Each row has a class, written after it.
[ -7.5 -16.3   7.9  10.2  -5.6  -0.5   3.5  -1.8  20.6   3.5  -9.9 -12.4
  20.2 -10.6 -11.4   4.7   7.0 -11.7   3.7   8.5  -6.3 -13.4   0.5]
C
[  6.4   7.1   1.0   9.4   0.8  -6.7  -2.5  -7.3   2.7 -12.9  -2.1   2.1
   0.3  -1.2  -4.8  39.1   6.8  -0.8  -8.3  -0.9   3.7  -1.4  -2.6]
F
[ -3.8   0.6   6.5   9.3  -5.1  -6.6  21.2  -1.7  10.7   5.9  -7.7 -10.3
  14.8   2.4 -33.8   5.4   2.6 -12.9 -14.1   1.4  15.2 -15.2   5.2]
C
[ 13.0  -1.7  24.9  39.7   1.9 -16.9  -7.6  -3.2   5.4 -23.6 -10.8  -8.6
  18.3   9.3 -45.1  75.9  19.2 -13.7 -11.8  18.3  -1.4  -4.0  -8.7]
M
[  3.3  -9.9   0.4   8.6   3.5  -3.3  10.4   8.8   8.5 -10.3   6.9   0.7
   2.5   0.9  -5.7  22.2   6.0  -3.9   2.8  -3.2   2.0   2.5  -0.5]
F
[  3.5 -13.0  -0.7  20.0  -4.1   0.6  11.5   4.6   8.5 -10.9   1.2  -2.7
  -1.3   6.4  -8.1  31.7   2.7  -8.8 -12.2  -1.8  10.7  -1.2 -13.2]
F
[  1.7  -6.6   5.7  19.9  -3.0   2.7  14.7   2.9  -0.1 -10.5  -1.3   3.8
   7.9   3.9  -3.4  16.6   6.7   0.8  -8.9   5.1   2.8  -5.6   0.8]
M
[  6.8  -6.2  -1.4   4.8  -9.4  -2.8  -7.7  -1.5   0.1 -14.3  -4.2  -7.6
  -4.5   6.7  -2.9  27.4   2.2  -1.0  -3.2   5.2  -1.2   7.9  -4.0]
A
[  9.6  -4.7  18.3  29.1  -7.3  -2.3  12.3  -6.2  19.1  -9.2  -6.3  -1.1
  21.0   9.6 -21.6  69.2  13.5  -9.2  -9.5   7.8   3.4   4.2  -5.3]
M
[ -3.7  -3.4   5.1  20.1  -3.0  -3.8  16.2  -0.1  13.5   0.2  -7.5 -16.2
   8.8   5.7 -20.0  12.6   3.7 -12.5  -3.4   8.0   6.4 -14.2   3.9]
C
[ 13.6   4.3   7.9  14.6  -1.8  -4.3  -2.9  -7.8   4.0 -14.4  -2.0  -0.8
   4.6   4.5 -19.8  41.7   5.5  -1.8  -7.1   6.2  10.4   3.5  -0.2]
F
[  3.5  -7.5   5.8  34.2  -6.8  -2.9  19.3   0.2   8.6   1.9   1.5   5.5
  17.6   5.4 -11.9  35.6   7.0  -5.2  -3.4   3.6  -1.8 -10.7  -5.1]
M
[ -0.1  -2.9   1.6  25.3  -1.4   8.7  15.0   6.9   5.2   1.2  -0.5   2.6
  11.0  -2.0  -2.7  11.7  -1.3  -1.8  -1.2  -1.6   3.7 -11.1  -3.9]
M
[ -9.3  -3.7  -9.3   1.7  -4.9  -1.0  -8.7   6.0  -3.1  -3.1  -4.1  -9.6
   5.3 -17.3   5.3 -40.1   3.7  -0.4  12.5  -0.6  -8.0  12.0   0.0]
C
[  0.1 -13.1   3.3  24.9  -0.3  -1.7  10.4  16.9  11.4  -2.7   1.6  -4.9
   4.2   5.3  -5.4  20.2   3.2 -16.0  -5.1  -3.8   2.0  -8.5  -8.3]
M
[-2.0 -0.7 -4.0 18.8 -4.7  0.5 11.0  0.4 -0.6 -3.8  1.1  4.8  7.9  3.0
 -8.0 19.0  1.4 -3.3 -1.9  0.0 -5.9 -9.7 -2.5]
A
[  2.6 -10.8  -2.1   8.3 -18.3  -4.3 -14.2  -1.8  -4.7  -4.9  -1.3  -2.0
  10.4   4.7  11.0  13.5   3.2  -5.2  -7.0   5.4  -8.7  13.8 -10.6]
D
[ -2.1  -3.3  -5.6  11.7  -5.5 -10.1   3.2   9.9  -1.3  -5.3  -1.2  -6.8
   8.2   0.1  -1.7 -10.8   4.6  -4.9   0.7   0.2  -8.0   2.3  -4.0]
C
[  0.1  -5.2   0.2  24.4  -8.6   1.7   5.8 -12.4   5.8  -7.4   0.6  -5.8
   2.7   3.5  -9.8  19.1   9.8   0.2   1.5  11.2   9.3 -13.4   2.0]
A
[ 3.6 -0.8  1.7 16.8 -6.6 -2.3  2.8 -3.6  0.0 -7.5  0.3 -1.2  1.1  1.6
 -2.7 29.0 -0.3 -2.9 -1.6  6.2  1.5 -0.1 -0.9]
F
[ 2.6 -1.3 -4.1 10.2  0.8  8.1  9.4  4.2 -4.2 -4.4  0.0  5.6 -4.8  0.3
  6.1 13.6  0.0  0.6 -4.6  2.2  7.5 -3.2 -2.3]
F
[  4.6   0.8   4.8  -1.1  -7.1  -5.1   9.0 -12.1  -3.3  -4.4  -3.3  -0.2
   1.2  11.5  -4.5  31.4   1.6  -2.7 -11.7   3.1  -0.8   0.3  -2.6]
F
[  0.8  -7.9   5.4  23.3  -9.7  -1.7  21.2  11.9   9.2 -12.3   2.3  -2.0
  12.5   1.2 -12.4  35.2   5.5  -7.5 -11.9  -1.1  10.0  -3.2  -1.1]
M
[  4.4 -16.4   6.2 -10.6 -16.3   2.0 -17.0 -21.7  -4.9  20.7  -2.7  12.4
   2.0   5.9  24.5  -1.3  -3.9  15.7  -3.9  24.1 -22.8 -13.7  -3.6]
D
[  9.0 -11.5   5.9  22.4  13.7  -7.8  21.8  12.9  19.0  -7.2   6.3  -2.3
  14.9   9.1 -15.7  36.4   8.9 -10.8 -16.5  -5.7   7.7  -3.7  -8.9]
M
[ 1.5 -3.0  2.6 18.7 -9.2  0.3 12.8 -3.9  1.6 -8.9  1.5  1.3  7.3  1.7
 -6.2 37.3  6.8 -2.1 -1.3 16.0  2.6 -2.4 -1.8]
F
[  1.7 -13.8  -1.7  22.2  -5.0   4.2  14.5   9.5   2.9   1.0   6.4   8.2
   7.0   1.0   4.7  13.7   1.4  -6.8  -4.6  -3.8   4.7   0.2  -7.6]
M
[ 14.3   0.9   4.3  18.8 -12.3   0.0   5.4  -5.2   1.7  -9.7  -3.2   1.5
  -6.5   3.4 -13.6  42.4  -1.3  -0.8  -6.2   0.2  14.0  -2.3   4.8]
A
[  5.9   4.4  10.8  14.2   5.1 -12.8   1.1 -15.6  14.7   0.6  -5.7  -8.3
 -19.8   9.3 -28.2  26.0   6.4   5.6  -4.7  15.7   5.0 -21.9  11.6]
D
[  4.9  -8.5   6.2  -5.3 -20.4  -2.5  -4.2 -15.4   6.1   2.8  -3.8   4.5
   6.0   2.8  -2.5  31.9   4.0  -0.4  -4.4  13.3  -7.8  -0.4  -2.2]
D
[ -3.9 -19.4   5.6  16.5  -0.5  13.5  10.9   3.4   8.5  -3.9  -6.3 -18.7
   2.5  -0.9 -10.6   1.1   9.6  -8.9   3.0  14.4  -2.8 -11.5   4.7]
C
[ 11.9  -2.3  16.2  13.5 -19.1   3.3  -6.8 -21.5   9.0 -16.6 -22.7   0.1
  13.3  -1.2 -19.8  71.3  10.0  -5.4  -5.0  17.8   5.2  -1.6  -1.4]
A
[  5.4  -9.6  14.3  27.0  -5.9  -5.6  13.8  -0.3  11.8  -3.3  -1.7   3.4
  11.9  11.0 -14.9  45.0   4.9  -6.5 -24.3   6.3   0.2  -5.6  -9.9]
M
[  2.3  -7.9  14.9  13.7  -7.9  -0.9  -1.7  -9.1   8.5  -6.6  -2.6   5.9
  20.4  -0.2 -14.4  42.5   8.5  -6.2  -0.4   6.5  -3.5  -5.0  -4.5]
M
[ -4.7  -3.8  15.6 -18.0   6.0 -11.7  12.5  -9.1   9.6  24.3  -8.2 -17.3
 -17.4  11.6 -17.5  15.7  -0.4  -4.5  -7.4  16.8  -2.0 -14.4  11.3]
D
[  6.1 -23.7   4.4  35.9  -9.5   2.6  29.0   9.0  19.2  -6.9   0.9   1.1
  19.7   6.7 -15.3  56.1   7.3 -13.4 -11.6   0.0   8.6  -9.1  -8.8]
M
[ 3.1 -5.5 -0.3  8.7 -5.4 -0.1  3.4  1.2  3.6 -5.3  3.5  2.3 -2.5  0.5
 -4.7 21.1 22.4 -0.4 -9.9 -1.8 -0.8 -0.7  3.0]
F
[  2.4  -6.2  -7.1   5.3 -14.8   8.8   3.8  -5.5  -6.5  -0.7   2.6   5.6
   0.1  -6.5  13.8  10.7   3.7   1.5   0.8   9.6   2.6   4.1   0.5]
A
